Each row comes from the steps of one path. Every step used is in the known rows, and no mark comes twice. Write the path behind each row, first mark first.
Each row is shifted at random along 6 fixed directions that mean nothing.
Known rows:
mani/nadibu/vavuv/gofon/bova/dunu/beros/tabib/vefipu: [-134   88   10  162 -175 -114 -204  306 -202  302  -82  334  139   -5
  -95  -45  141   88  -86 -158  324  -23 -239  181  211 -450  165  -32
 -266  191 -278 -385 -162  106 -172  154  -90   32 -188 -169  -27  328
   41  196 -315   17  130   59 -478  389  272  -37  115 -264  288  557
   31  -92   12  116 -232  -97 -133  114]
tabib/dunu/beros/bova/vefipu/nadibu/vavuv/gofon/padud: [  21 -227  216   98  -57 -161 -120  188 -133   21 -456   89   53   37
  -28  -87  277  165  -66 -420  258   33  -34  182   64 -200  179  161
 -356 -261 -315 -150 -313   54  -15  -10  -16  -26 -216   95  259   80
  270  -63 -197  -77  347 -144 -220  483  345   51  218 -107  152  366
 -139 -173  212  210 -209  113 -220   59]
vebozu/mani/dunu/bova/vefipu/padud/sisum/nadibu/vavuv: [ 167  -61  133 -121  -11   -3 -133  351  -69   -8  -60  -31   27  122
 -146   95  -66  128 -161 -124   91 -110  103  183    1    5  280   28
   90 -150   48 -114  -98  -88 -279 -194  197   11  -50  -91  116   50
   69 -191 -172   56  -35 -301 -100  276   93 -154 -158  156 -106   59
   72 -146  -38   85  180 -167 -129  -50]
vebozu/padud/gofon/vavuv/vefipu/nadibu: [  68  139  123   65   67  -93 -143  341 -112 -105   61  134   86  -20
  120  -51   64  -62  -93 -291  307  124  183 -149 -248 -276   30  110
 -186 -416 -262   35    8   32  -57  121  -17 -109   73 -105   26   89
 -161  -31   14  -17  -34  -44 -124   95 -156 -256  244  147  -10   97
  342 -185  238  214  340  -83    4 -106]
gofon/padud/nadibu/mani/dunu/beros/bova/vefipu/vavuv: [ 115 -304  160  -45  -26  -81  -58  198  -14 -146 -378  128 -101   28
   47  148  165  175 -159 -239  264   52   70  290  -32   64  288  160
 -286 -297   11 -162 -247 -102 -358   -5  197   19 -170  -18  282   90
  282  -93  -94 -116  164 -309  -24  484  256 -110  -44   -6  -10  530
  -25 -157  160  130   -1   21 -140  -67]
vefipu/vavuv/gofon/padud: [ 137  278   23   10  -78 -261  -87  235   41  -87   18  143  117   -4
  264 -185  108  -18 -110 -186  308  106  169  -64 -203 -102  -78  166
 -265 -274 -113   -7  -15   80  -62  150  -17  -91  -23 -170   92  150
 -209  -11   -1  -83   -4 -140   -3   43   -7 -249  145    2  140  221
  199  -74  275  255  100    3  -72 -126]
nadibu/mani/dunu/bova: [  22  170   19   76 -303 -178 -128  280  -60  286  -27   75   82  136
   45    1  -46    6 -235  211   62 -102  -71  -37  109   99  -65   17
   42  294   60 -309  167   35  128   83  -12 -151  159 -285 -101   66
 -171  -52 -150   -5   23 -109  -96  -18    0 -194   13  -25  -58  116
   40  195  -86   55 -117 -182 -126  -63]
tabib/dunu/beros/bova/vefipu/vavuv/gofon: [-163 -153  301  185 -232 -170  -80  261 -182  277 -337   94   74   45
 -105  -88  254  116  -88 -207  182  -49 -211   68  142 -220  -23  153
 -338  -16 -356 -358 -100  203  354   30  -14 -150  -60  -43  125  166
  170  -27 -190   23  512 -112 -350  248  244    7  438 -247  168  292
 -230   35  120  196 -196  123 -151   55]
tabib/bova/dunu/beros/gofon/padud/vebozu: [  21 -168  -91   34 -178 -226  -20  212  -28  197 -417  -24 -119  169
   -7  169   97  192 -106 -316  136 -152   87  140   86   57  -79  230
 -279    5  -72 -237  -60   17  176  159   95 -108   -8   19   -4  249
  191  -76 -210  198  195 -262 -269   73  140   -4  488 -185  125  298
  -65   -8   72  184  -66  218 -215  113]
bova/dunu/beros/tabib/vefipu: [-325  216  223  416  -74 -218 -351  585  -59  237   22  280  300 -216
 -342   21  277  180 -144  -15  218   83 -351   39  185 -342    4 -191
 -215  263 -306 -496   11  278  219  211 -581 -139  -52  -20 -168  193
  -72  206 -389   49  648  164 -439   13  370    4  356    3   76   60
  -52  185   22   20 -319  113 -110   48]
vefipu/nadibu/vavuv/gofon/bova: [ 125 -131  100  -61   31  -45  -71  206 -216 -224  -53  161   -4   12
  212 -109   58   34  -67 -305  321  -31   96  145  -55 -161  261   -4
 -179 -327 -210   74 -202  186 -342   25  129  -60 -149 -171  318   30
  149 -101   12 -177  -36  -45  -49  482   73 -187  -27  188   48  163
  259 -291  234  298  167   27  -32  -51]
vavuv/gofon/padud/nadibu/mani: [ 118  283 -224 -224  -85 -205 -128  228 -119   20  118  -31  -57  230
  176 -130 -115  -93 -169 -249  281 -203  192  173 -164 -116   70  119
    6 -100  -44   21  150   90 -199  244  331   17   96 -380  -96  158
 -234  -75 -170  189 -458    1 -129   19   -3 -148  173  -33   42  210
  512  -22   28  319  382 -218  -87  -81]
nadibu/vavuv/vefipu/padud: [-114  423  262  310 -250 -224 -129  233   34   48  306  365  431 -157
   72 -274  107  -50  -43  241  316  216  -75 -203 -147 -296  -40 -156
 -140  -22  -55 -302   95  147  -63  -42 -359 -109  -94 -380   36   84
 -416  252   92 -178  108  -81  -69  321   86 -471  -38   67  116  158
  111  -18  347   54  -45 -364  103 -202]
gofon/vavuv/vefipu/nadibu/mani: [-165   25  291  159  -99  -90 -235  368 -237   24  -20   91  272   65
 -129 -185   85   33  -82 -151  279  -41 -135  111  -72 -233  215 -151
  -41 -115 -433 -147  -18  180   88   71  -49  -53  -40 -184  116 -118
 -101   -5  -68   25   69   41 -178  456  190 -125  219   39  -36  186
  288  -17  231  311  166 -342  -13 -179]
dunu/bova/vefipu/padud: [ 130   73   78    8  188 -196 -132  410    1 -152  -52  219   -2 -163
   62   42  143   22 -165 -114  264  104  116   62  -61  -44   30  122
 -159 -195  -32 -146  -89  194 -104   74 -167 -116  -43 -169  173  164
 -141   18 -124 -125  325 -146  -35   31  137 -169   53  219   28  -31
  150  -58  198  120   16  282  -50  -45]
vebozu/sisum/padud/nadibu/vavuv: [ 173  186  207 -131   50 -150 -217  425   42 -245  314 -185  103  -81
   97  -21 -143  -10 -183  -40   60   -5  260 -190 -116  -18    2   36
  162 -323   61  120  232  155  -82  -72   31 -191  192 -175    4  -73
 -155 -194  -26   60   12  -62   54 -234 -158 -304   96  540 -280 -481
  283   99   61   80  451   49   26 -111]
dunu/beros/bova/vefipu: [-231  -45  390  256  -83 -145 -193  540 -132  228 -157  -75   93  -81
 -199   45  158   80 -171  -60  113  -38 -220 -144  216 -120 -112   66
  -79   71 -335 -372  128  375  469  114 -191 -308  228  -99    2   56
   -9  -52 -218   68  661   68 -260 -159  110  -51  587  158 -124 -314
 -109  272  -38  173   54  311  -42  131]
mani/nadibu/padud/vebozu/dunu/beros/gofon: [ 300  202 -245 -120  -40 -154 -115  266  155  159  -91  -47 -134  124
  188  138 -209   54 -224 -115  110   -7  262  -35  -61   49  -90  199
   -3   28  230 -117  124 -260 -164  175  182 -114  103 -179 -138  212
 -213  -95 -205    9 -300 -254 -165 -210 -155 -100   39   26   69  189
  183   -5  -95   50   24  -38 -202  104]
bova/dunu/beros/gofon/vefipu/padud: [ -13    5   45  253    8 -209 -112  250    5  -17  -81  360   95 -138
   30   36  219  144  -49 -170  310  104    7   63  -58 -137  -40  129
 -353  -96  -44 -285 -162  147  -19  139 -249  -86 -141  -87  124  328
    5  202  -93 -115  356 -221 -144  253  251 -120  223  -59  185  332
   61 -168  206  126 -156  151  -96   41]
vebozu/mani/dunu/bova: [ 189  110  -79  149   -9  -45 -272  435  136  173 -354   13  162   74
  -13  185   48  241 -236 -287  -29   82  -26   -5  109  -60  113  -46
  -78   42  -50  -71 -124 -342  -51   81 -145   98  -30  212 -111   -1
   63 -313 -434   22   43 -106 -220  -87   97   60 -202  114  -29  101
  -82   73  -89 -120 -254 -109 -406   17]
nadibu/mani/dunu/bova/vefipu/vavuv: [ -17  320  203  166 -267 -257 -184  359  -15  320   46  116  240  -49
    0  -87  129  -28 -188  209  164  102  -86 -147    2  -40 -163  102
  -64  190  -10 -363  118   92  236   83 -170 -206  139 -264 -137   84
 -314   21 -183  -45  266  -56  -93  -63   10 -163  121  -39   50  119
  -68  286   82   96 -165 -131 -137 -144]
bova/vefipu/vavuv/gofon/padud/sisum/nadibu/mani/dunu/beros/tabib: [-107  127   95   72 -304 -162 -149  167  -82  270 -133   10  196  152
 -139 -123   38   79  -80  -49  224  -48  -31  111  -64 -114  100  131
 -197  -45 -121 -322  -19 -115   52   -5  124   31 -104  -49  -42  178
  -83  -10 -174  106  -44 -161 -251  240  151 -136  172 -362  115  528
  -31   -9   74  229  -91 -364 -143  -88]
tabib/dunu/bova/vefipu/vavuv/gofon: [ 125   99  106  116  -73 -288  -83  239   10  -48  -88  314   94 -134
  199 -103  286   10 -121  -55  239  216   76    9 -139  -89 -109  205
 -358 -194  -67 -186 -127  124  -16   61 -200 -144 -149 -100  134  225
 -128   37  -56 -244  396 -199  -58  139  102 -149   24   -4  204  320
  -60  -53  288   69 -254  208 -112 -127]
tabib/dunu/beros/bova/vefipu/vavuv/gofon/padud/vebozu/mani: [-253  -42  256  187 -306 -160    5  329 -190  175   14  257  -33   39
   -7   -6  111   69 -121  138  359  -79 -171  194  -79  -26  -36   53
 -257   45 -235 -495  -79  311    3  163    1 -252   10 -398   59  318
   20  324  104   39  377 -297 -210  385  127 -287  472 -248  153  475
   82  -14   95  290  183 -103  138   86]
vavuv/vefipu/padud/gofon/bova/dunu/beros: [-134   74  204  273 -146 -271  -47  258  -87  110   48  211  164  -46
  200  -13  197 -108  -53    2  256    6    9 -237  -15  -81 -260   79
 -282 -138 -203 -227  103  302  259  122 -112 -274  195 -260   80  258
 -186    2   72  -64  373  -35  -85   40  -79 -356  489   46  -69  -36
   46  -59  232  229   63  129   55    9]
vebozu/sisum/nadibu/vavuv/vefipu/padud/gofon/bova/dunu: [ 120  193   41   39   48 -225 -125  224   24 -115  163   89  230  -38
  197  -17  105  -72   44 -245  210   55  276 -204 -151 -242  -34   47
 -150 -418 -110  147  -18   -2 -105  -56   45  -43   11  -38   74  126
 -184 -208  -25   28  -29  -60  -58   18  -98 -280  177  271 -112 -105
  165 -182  275  111  225  -81  -40 -110]
gofon/vavuv/vefipu/nadibu: [ -11  -87  200   98 -142 -151  -67  221 -161 -103 -114  153   69   63
   91 -144  127  -18  -51  -61  227   42   79  -10 -176  -67   44  109
 -196 -244 -246 -169  -29  142   70   57   87 -133  -33 -151  186   98
 -112   59  145 -123   76 -206    1  367   10 -262  178   34   40  329
  193 -135  321  292  135  -99   84 -204]
vefipu/nadibu/padud/gofon/bova/dunu/beros/tabib: [-227  -87  271  344  114  -76 -331  385 -112   81 -169   93  314 -177
 -179   83  202  208  -42 -375  259   28 -116    6  100 -292   78 -195
 -255 -197 -444 -125  -99  149  192   98 -374 -104  -34  182   34  -24
  165 -180 -244   45  500  233 -366  150  240   38  429  157 -118 -110
  -26  -79  157  194 -155  147 -130  109]
sisum/padud/nadibu/mani/dunu/beros/bova/vefipu: [ 118   97  -60  -83  -60 -189 -191  253  -39   41   47   70 -126  -62
   25  121  -20   40 -228   47  165    1   82  129  -84   -5   93  156
  -66  -29  248 -219   70   -3 -279  100   53  -66   42 -254  -79  201
  -63  -51 -241  -34    6 -120 -144   11   66 -164  -17   78    7  195
  173   92  -20   15  -10   35 -114  -43]
vavuv/gofon/bova/dunu/beros/tabib/vefipu/padud: [-150    0  232  346  -15 -238 -215  365  -61   59 -212  307  252 -164
  -36  -13  365  141  -51 -220  319   88 -158  -16  123 -265  -57  -27
 -461 -121 -330 -250 -154  255  194  142 -373  -95 -148   43  132  211
   42   37 -206  -98  600   51 -246  175  285  -68  332  -35  107   91
  -85  -37  232  167 -339  240 -153   91]
bova/dunu/beros/gofon/vavuv/vefipu/nadibu/padud: [  -5  -11  170  181  -16 -187 -229  320 -132  178 -202   54  196   41
  -74 -115  170  126  -25 -385  290  -14  -32   19    5 -330  -50  107
 -216 -179 -382 -172  -93  128  296  159  -65 -130   10  -23   40   81
  -81  -47 -225   83  194  -29 -348  223  189   75  488  -91  114  195
   75 -112  193  293  -79   -2 -211  -15]
tabib/vefipu/vavuv/gofon/bova/dunu/beros: [-263 -140  281  135 -434 -152  -14  237 -372  474 -261   32   82  242
 -117 -133  166   50   -8 -138  203 -305 -260    4  213 -210 -101  156
 -312  187 -468 -414   28  339  535   45  216 -187   71 -205   -7  278
  116   29 -153  218  315  -93 -381  299  108  -58  638 -439  167  367
 -158   43   35  363  -35  -22 -123   98]
vefipu/vavuv/gofon/padud/sisum: [-127  -37  288   93 -201  -64   -8  214  -75  -91  -21   69  175  109
   35 -163   16   96  -78 -146  274  -43   19   61 -129  -45  130   -7
 -189 -283 -252  -97   -5  166  -36  -54   57  -75 -100 -138  238   40
   35   26  161  -22   73 -223  -52  417  107 -328  195  -80   23  293
  140 -201  257  322  245 -176   55  -95]
beros/tabib/bova/vefipu/vavuv/gofon: [  16   51   21  113 -198 -248  -11   77  -48  107 -198  307   38 -107
   99 -144  286   29  -22  -71  271  200   48   23 -139 -230  -60  233
 -465 -123  -75 -278 -138   27   -7   35  -45  -45 -250  -53   50  327
  -70   70  -75 -127  220 -178 -197  225   86 -179   62 -246  389  583
 -114  -48  347   96 -248   94  -61 -153]
bova/dunu/beros/gofon: [-164  -83  109  221 -257 -101  -83  321 -113  320 -199   86   62  102
 -156   33   92  187  -99 -106  137 -146 -191   82  193 -123  -42   44
 -169  241 -185 -444   21  165  273  101  -30 -128   44  -59  -45  210
  108  109 -237  139  309 -150 -377  151  233  -17  396 -189   94  256
 -111   41  -64  130 -158   23 -136  117]
sisum/padud/gofon/vefipu/nadibu/mani/dunu/beros: [  83  280  105  122    5 -237 -302  256  -30  -49  238  147  176 -175
   93  -32   30  -16 -209   22  179  160  127 -128 -224    0  -13   51
  -93 -195   96  -51   97   -7 -128   70 -312 -181  104 -184  -52   46
 -165  -96  -98 -189  125   13    3   39  -80 -261    5  232  -89  -23
  237   41  122   57    2  -31  -91  -90]
dunu/beros/tabib/bova/vefipu/nadibu: [-100 -195   37 -115    2 -193  -89  378 -347  214 -251   24 -268   44
 -181    8  102  -15 -173 -172  193 -228  -86  240  185 -120   72  255
 -103  111 -255 -387  -61  356  237  188  191 -220   75 -230   49  299
  118   34 -280  156  307  -25 -347   44  151   28  530 -124  127  163
   80   25    4  336   88  330  -24   22]
vavuv/gofon/bova/dunu/beros/tabib/vefipu/nadibu/mani: [  35  -30   66  127  -24 -294 -265  320 -149   90 -347   87  123   -2
   48  -25  346   76  -92 -320  213  -13   10   55   99 -122  -36  129
 -347  -99 -287  -75 -137  128  224  209  -82 -103  -43   98   53  130
   32 -220 -357  -34  358  118 -160   71  178  125  340  -20   77  139
  -26   74  185  256 -344  211 -321  -20]
dunu/bova/vefipu/nadibu/vavuv/gofon/padud/vebozu: [-169  -58  394  126 -266  -71  -48  244 -213  153 -188    4  225  144
  -93 -148   50   78  -48  -86  286  -61  -50   47  -22 -124   95    8
 -149 -105 -360 -315  -30  161  129  -61   34 -150  -27 -175   61   -4
  -10   71   44   81  142 -128 -194  496   82 -226  290 -115   61  230
   -4  -35  198  327  133 -254   24   39]
bova/dunu/beros/tabib/vefipu/nadibu: [  12   15  -15 -131  -20 -342 -176  457 -269  173 -114   46 -222   82
  -94    2  182  -46 -203 -119  157 -238   16  165  162  -50  -94  277
 -105  176 -156 -330   49  383  305  324  146 -300  221 -232  -62  364
  -59   27 -328  152  301    3 -229 -168  103   59  592  -46   90   65
  153   89  -10  360  -18  370  -97  -32]
beros/dunu/bova/vefipu/vavuv/gofon: [ 162   22   -2    3   53 -182 -115  333  -64   45 -274  177   37   -1
   94  -21  266   87 -102 -418  254   85   43  136  -13 -226   58  203
 -331 -157 -217  -91 -222   15  -41  151    6  -28 -135   22   62  193
    6 -154 -301  -31  191  -86 -266  118  165   45  115  -91  251  328
    3 -112  185  157 -148  165 -280  -48]
mani/dunu/bova/vefipu/vavuv: [  47  102  194   -8  -49 -189 -128  466 -111  176  -11   75   -3  -17
   -4   -2   92  -19 -240  -28  172   -6  -70  -21   90  -82  -55  174
  -57   53 -112 -293   23  244  152  151  -12 -255  186 -267   14  151
 -112  -25 -186  -16  307  -66 -166  -90   11 -114  245   68   18  -25
   39   87   13  194   61  175  -81  -48]
sisum/nadibu/vavuv/vefipu/padud/gofon: [  -2  237  154  -72 -170 -152  -94  149 -176   99  216   34  171  127
  -38 -221  -40 -119  -26 -109  196 -121  117  -59 -105 -309   54   15
  -19 -181 -134 -108  188   70  -13 -117  188  -66   70 -325    8   66
 -219 -113  -25  141 -190  -52 -223  234  -58 -334  192   64  -33  -10
  202 -129  144  181  329 -280   68 -122]
tabib/vefipu/nadibu/mani/dunu: [ 121 -248  202 -207 -119  -76 -132  302 -265   76 -320 -108  -86  289
 -155  -37   50  109 -251 -240   33 -252  -18  230  142   35  272   46
   16   42 -140  -75   -6   40   79  -58  291  -85   59  -86  176 -122
  205 -264 -265   50   15 -138  -94  362  186   44   41   64  -78   99
   90   19   -8  227  -11  -77 -224  -95]
padud/gofon/vefipu/nadibu/mani/dunu/beros/tabib/bova: [-122 -140  157  149 -284 -214 -101   95 -230  293 -212   91    2   81
  -41  -12  133  -19 -145   16   87  -72  -37  -49   81   36  -84  184
 -189   67  -94 -329   70   63  302   58   33 -238  119 -145  -19  163
  103 -106  -67  -19  251  -42 -139  174  -50 -153  325 -142  -11  256
  -79   69   49  175  -71   22  -49  -30]
mani/nadibu/vavuv/vefipu/padud/gofon/bova/dunu: [  15  105   35  -58 -276 -165  -31   94 -189  355  -70   -1  127  274
  117 -113   13 -147  -42 -237  174 -182   99 -105   54 -281  -60  168
 -102  -20 -201 -112  108   22  153   20  391  -33  177 -281   -7  209
 -154 -136  -84  198 -235  -51 -241  194  -93 -212  340 -185   93  231
  114 -115  152  301  176 -255  -55  -26]
dunu/beros/tabib/bova/vefipu/vavuv/gofon/padud: [-227  -32  223  258 -259 -192  -71  187 -117  333 -392  148  185  -17
 -130 -149  261  119  -16 -194  296   65 -193   13   68 -292  -37  181
 -461  -46 -397 -425 -155   83  312   33 -107  -39 -188   18   25  244
   66   98 -173   84  405 -112 -389  274  229  -87  408 -435  292  528
 -260   13  211  195 -210   12 -122   38]

Which path is each row?
[ -58  235   31   35 -142 -258 -246  305  -96  301  -27   16  166    7
 -175  -89   93   33 -155 -154  184  -28  -82  105   49 -246   65   92
 -110  -10 -105 -227   12    0   90   72  -34  -52  -72  -93 -102  141
  -78 -183 -394   97   96   81 -382   -6  125   -7  214 -177  128  207
   -8  121   51  155 -126  -95 -245 -118] | padud/sisum/nadibu/mani/dunu/beros/tabib/bova/vefipu/vavuv/gofon
[  84  222  268  320 -397 -268 -220  322  165  389 -331 -184  280   21
   40   63  203   99 -136  105  -71  219  122 -457  -11  120 -354  215
 -133   49   85 -309  133 -253  475   30 -125 -278  251  122 -273   35
 -207 -232 -204  -26  316 -146   26 -267 -224  -97  235  107  -16  -67
 -384  464  124   49 -296 -111 -275  -57] | padud/vebozu/mani/dunu/beros/bova/vefipu/nadibu/vavuv
[ -32   29   87  126  -26 -209  -61  374   30  190 -145   59  -66  -59
  -60  116   87   85 -138 -153  222   19  -11  -10   26  -63 -103  143
 -189    2   -8 -320   -4  123  110  135  -80 -207   15 -160  -42  237
  -17   50 -221   40  319 -162 -266  -49   49  -97  385  -26   98    8
   -5   50   53  128   24  209 -127  149] | tabib/bova/vefipu/padud/vebozu/dunu/beros/gofon
[  36 -119  264   66  -46 -109  -26  206   -9 -172 -254  147  130  -14
  109  -62  195   89  -61 -265  320  136  112   87 -161 -105   92  176
 -355 -442 -216 -134 -142   48 -134  -29   57  -13 -184  -15  194  108
   39   -5   51  -94  201 -242  -58  389  117 -208   68  -14   70  410
  -24 -184  292  190   88   31  -36  -64] | dunu/bova/vefipu/vavuv/gofon/padud/nadibu
[  83  270  274   35 -169 -119  -61  373    3  -41  272  205  187  -24
  154 -112  -34  -53 -209  213  306  120  101  -37 -195  -44   -3  -76
   25  -92   39 -221   98  102 -298  -41   -6 -206   91 -458   87   75
 -337  174  143 -141  -17 -238   52  302 -109 -467 -127  208   59   65
  276   62  183  171  271 -319  148  -58] | bova/vefipu/padud/vebozu/mani/nadibu/vavuv/gofon
[   7  -11  336  360   57 -176 -304  313  188 -188 -218  163  366 -211
   11  126  245  198 -168 -197  169  267   -4 -109  -11  -27   79  -89
 -238 -349  -11  -57  -61  -92  -31   12 -420  -45 -116  114  180 -124
   87 -221 -108 -265  437  -19   61  183  207 -135  -50  344 -200  -77
  -58   61  243  -15 -200   16 -200  -55] | gofon/vefipu/padud/nadibu/mani/dunu/beros/bova
[   4 -124  269 -115   57  -17 -205  451 -167  -54  -31  -54   85   65
 -255   74  -22  135 -215 -190  142 -142  -55  307   61  -33  383  -68
   96 -151 -155  -94  -60   90 -168 -103   88  -47  -56  -90  188 -115
  146 -254 -226   49  160  -88 -189  299  227  -45   24  181 -186    3
  125  -67   -6  173  176  -74 -127 -115] | padud/sisum/nadibu/mani/dunu/bova/vefipu/vavuv
[ 233  376 -201 -202 -105 -293 -149  346   44  111   79 -173   21  273
  224   41 -218  -81 -235  -29   93 -186  275  -82  -55  145 -132  148
  141  -54   66   39  203 -101   44  191  231 -145  273 -242 -169   66
 -327 -248 -138  188 -371 -119  -32 -389 -242 -206  188  108 -170 -134
  329  171 -100  191  277 -235 -164  -22] | vavuv/gofon/padud/vebozu/sisum/nadibu/mani/dunu/bova
[-174  129  225  157  -69 -266 -130  420 -188  207   30  234   58 -182
  -51 -141  223  -34 -144  -48  342   50 -209   23   98 -308 -100  120
 -261    6 -309 -400  -29  422  206  199 -195 -280   18 -298   28  272
  -89  125 -187  -16  517   90 -361   13  107 -142  464 -105  203   99
    7   91  131  233    4  272    1    0] | dunu/beros/tabib/bova/vefipu/vavuv/gofon
[ 230   56 -170  -15  -73 -237 -158  175  -15   63 -301  206  -18   94
  196   -8  121    7 -204  -69  132   83   99  119    0  -13  120  141
 -211  -13   78 -169 -151 -244 -158  172   89   -4  -75  -61   80  174
  -93 -141 -249 -173 -137 -133  -81  169   90  -95 -155  -86  128  506
   65  -87  166   76 -358 -164 -244 -213] | vavuv/vefipu/nadibu/mani/dunu/beros/tabib
[  89  -78  351   48  -70  -52  -93  288  -28   23 -247  -62  218  186
   84   11  -56   46 -176 -250  134  -34   30  -78   90  -41  114  -21
  -53 -213 -235  -29    0  -52    8  -74  128 -129   47 -114  168  -76
   47 -273   20  -54    3 -132  -77  265  -93 -223   42  116 -120  -78
   73 -111   64  200  192 -186 -107  132] | mani/nadibu/vavuv/gofon/vefipu/padud/vebozu/dunu/bova
[ 181  135  -41  -17  -92 -149 -111  369   64  133 -204   52  -18   92
   99  158   44  102 -191 -106  168   77  157   54 -146   80   -3  201
 -170  -64   30 -201 -126 -192 -124  161   82  -54   44  -85  -95  220
 -106  -55 -160   69   -1 -316  -63    5  -49 -140   59  -55  102  359
   64   23   87  134   68 -110 -177  -46] | gofon/padud/vebozu/mani/dunu/bova/vefipu/vavuv
[  25 -193   81  118  -60   11 -222  366  -15  211 -403  -23   60   83
 -183  248  -48  333 -234 -212   22  -70 -121  156  182  -44  205 -204
 -100   46 -120 -191 -110 -237  -17  -23 -122  -28  -73  115   -2  -53
  280 -329 -319  108  154 -119 -361  171  158  -11  -16   58  -64   66
  -88   30  -78  -58 -169  -88 -264  108] | nadibu/padud/vebozu/mani/dunu/beros/tabib/bova
[ 210   39   89   13  -44 -279 -209  209   36   21 -368   57  155   48
   25  -55  311  116  -67 -449  158   57  175   35   63 -238   -8  178
 -379 -278  -73  -68  -92  -96   62    5   44   16 -130  151   39  173
   45 -268 -361   39  162  -42 -190  125  172   35   96  -17  135  166
 -130  -47  230  108 -290  131 -348  -59] | bova/dunu/beros/tabib/vefipu/padud/nadibu/vavuv/gofon
[ 164  271  100  118  -61 -290 -160  251   95    3  -41  160  262  -88
  156 -112  264  -10  -60 -219  268  198  181 -120 -115 -222 -138  171
 -246 -238    6 -112    5   19  -12   66 -122  -71  -64  -95  -67  148
 -261  -76 -172  -80  128  -37  -89   22   44 -138   45   93  145   79
   -1   14  275  109 -116   21 -189  -98] | beros/dunu/bova/vefipu/padud/nadibu/vavuv/gofon
[-158 -252  634  307  -97  -53 -262  559  -84  195 -215 -283  307   14
  -85  156  106  112 -232 -104  -14 -103 -120 -333  297   66 -263  -81
   20 -102 -477 -119  243  265  647   -9 -108 -411  498   89   66 -204
   82 -423  -59   99  733  107 -111 -240 -121  -91  644  428 -503 -705
 -185  270 -135  208  141  275  -30  236] | vebozu/mani/nadibu/padud/gofon/bova/dunu/beros/tabib
[  11   27  111   42  -85 -123  -57  159  -83   37 -106  213   31  -26
   33  -81  119   47  -31 -211  350   32   41  127  -28 -292  125  115
 -267 -221  -47 -259 -102   72 -231  -14  109   -5 -169 -227  108  243
   18   67 -123  -26   40 -123 -243  399  163 -194   60  -95  194  366
   45 -143  194  156   49  -57  -63   14] | dunu/beros/bova/vefipu/padud/nadibu/vavuv/gofon
[   5   45  -34   11 -230    3  -79  238 -165  160  109  126  -22  194
  -57   24 -192   54 -118    5  263 -128   -3  104  -83 -159  171  108
  -25  -44   -1 -264   25  -81 -209   36  205   -3  -42 -287  -11  205
  -76  140  -54   81 -292 -301 -279  310    5 -256  110 -213   29  506
  282 -202  -96  115  235 -430  -60  -36] | vebozu/padud/sisum/nadibu/mani/dunu/beros/gofon/vavuv/vefipu
[-176  138   55  155 -251 -235 -143  325  -19  214   29 -105  133  111
 -171    2    7  103  -66  -68  136 -181   29  -32    8  -10 -166  174
  -46   46  -99 -323  198  187  327  129   -5 -155  127  -71 -149  235
 -118   89 -136  233  191 -165 -235 -133  107  -96  626  -97  -46   79
   26   72  -41  257   92   18  -58   48] | bova/dunu/beros/gofon/padud/sisum/nadibu
[ 114  -15   10   17  355 -128 -252  477  -83 -112 -124  180  -33 -123
  -63  132  247   88  -92 -619  334   81  141  188  -73 -247  121  131
 -254 -378 -264    2 -222  114 -139  209 -126  -15  -61   39   97  156
   57 -145 -308   63  315   32 -272   69  196   62  272  163   43   -4
  275 -199  166  212  187  366 -176   45] | beros/dunu/bova/vefipu/padud/gofon/vavuv
[ 131  159   -2  133   15 -380 -233  266  -48    3  -68  246   73 -137
  220  -70  228  -50 -236  -86  234  160   27  -49   -4  -56  -96  156
 -230 -119  -25  -96  -75  111   17  274 -253 -239   15 -169   65  156
 -109 -130 -178 -280  244   95  -32  -33   -5 -105  103  103   85   87
  132   59  172  156 -217  196 -187 -102] | vavuv/gofon/vefipu/nadibu/mani/dunu/beros/tabib/bova
[-121  191  236  394 -258 -238 -213  279  -43  217 -126  104  442  -65
   84 -144  238   72   -6 -127  232   91 -105 -229   62 -215 -137  -38
 -267  -33 -298 -201  -31  128  286   71 -277 -154  -13   17  -49   69
  -79  -50 -163  -82  317  102 -180  141   72 -101  282  -16   70   83
 -150  104  231  211 -293  -97 -207   -3] | vefipu/nadibu/vavuv/gofon/bova/dunu/beros
[  84 -235  458   56   71   22 -207  595  -43 -132 -119 -123   66  -40
 -102  264  -22  227 -338  -22    3   13  -44   29   38  176  150 -132
   38 -179 -110  -99    8   97  -51  -83 -167 -242  185    2  137 -193
  162 -306  -93  -55  475 -179  -53   61   -2 -202   13  499 -333 -459
   41  103  -68    6  152  162  -63  100] | sisum/padud/vebozu/mani/dunu/bova/vefipu
[ 228   98  180   52  -52  -92 -193  298   48  -52 -109  -64  250   28
  110   45   71  116  -94 -258  152  113  192 -127 -165 -102   65  -28
 -154 -375  -41   90  -79 -189 -161  -93   18  -12  -30   62   65  -69
  -47 -351 -123  -64  -21 -128  -11  138  -88 -178 -111  315  -79 -172
   57    7  171  110   62 -182 -200   -2] | sisum/nadibu/vavuv/gofon/bova/vefipu/padud/vebozu/mani/dunu
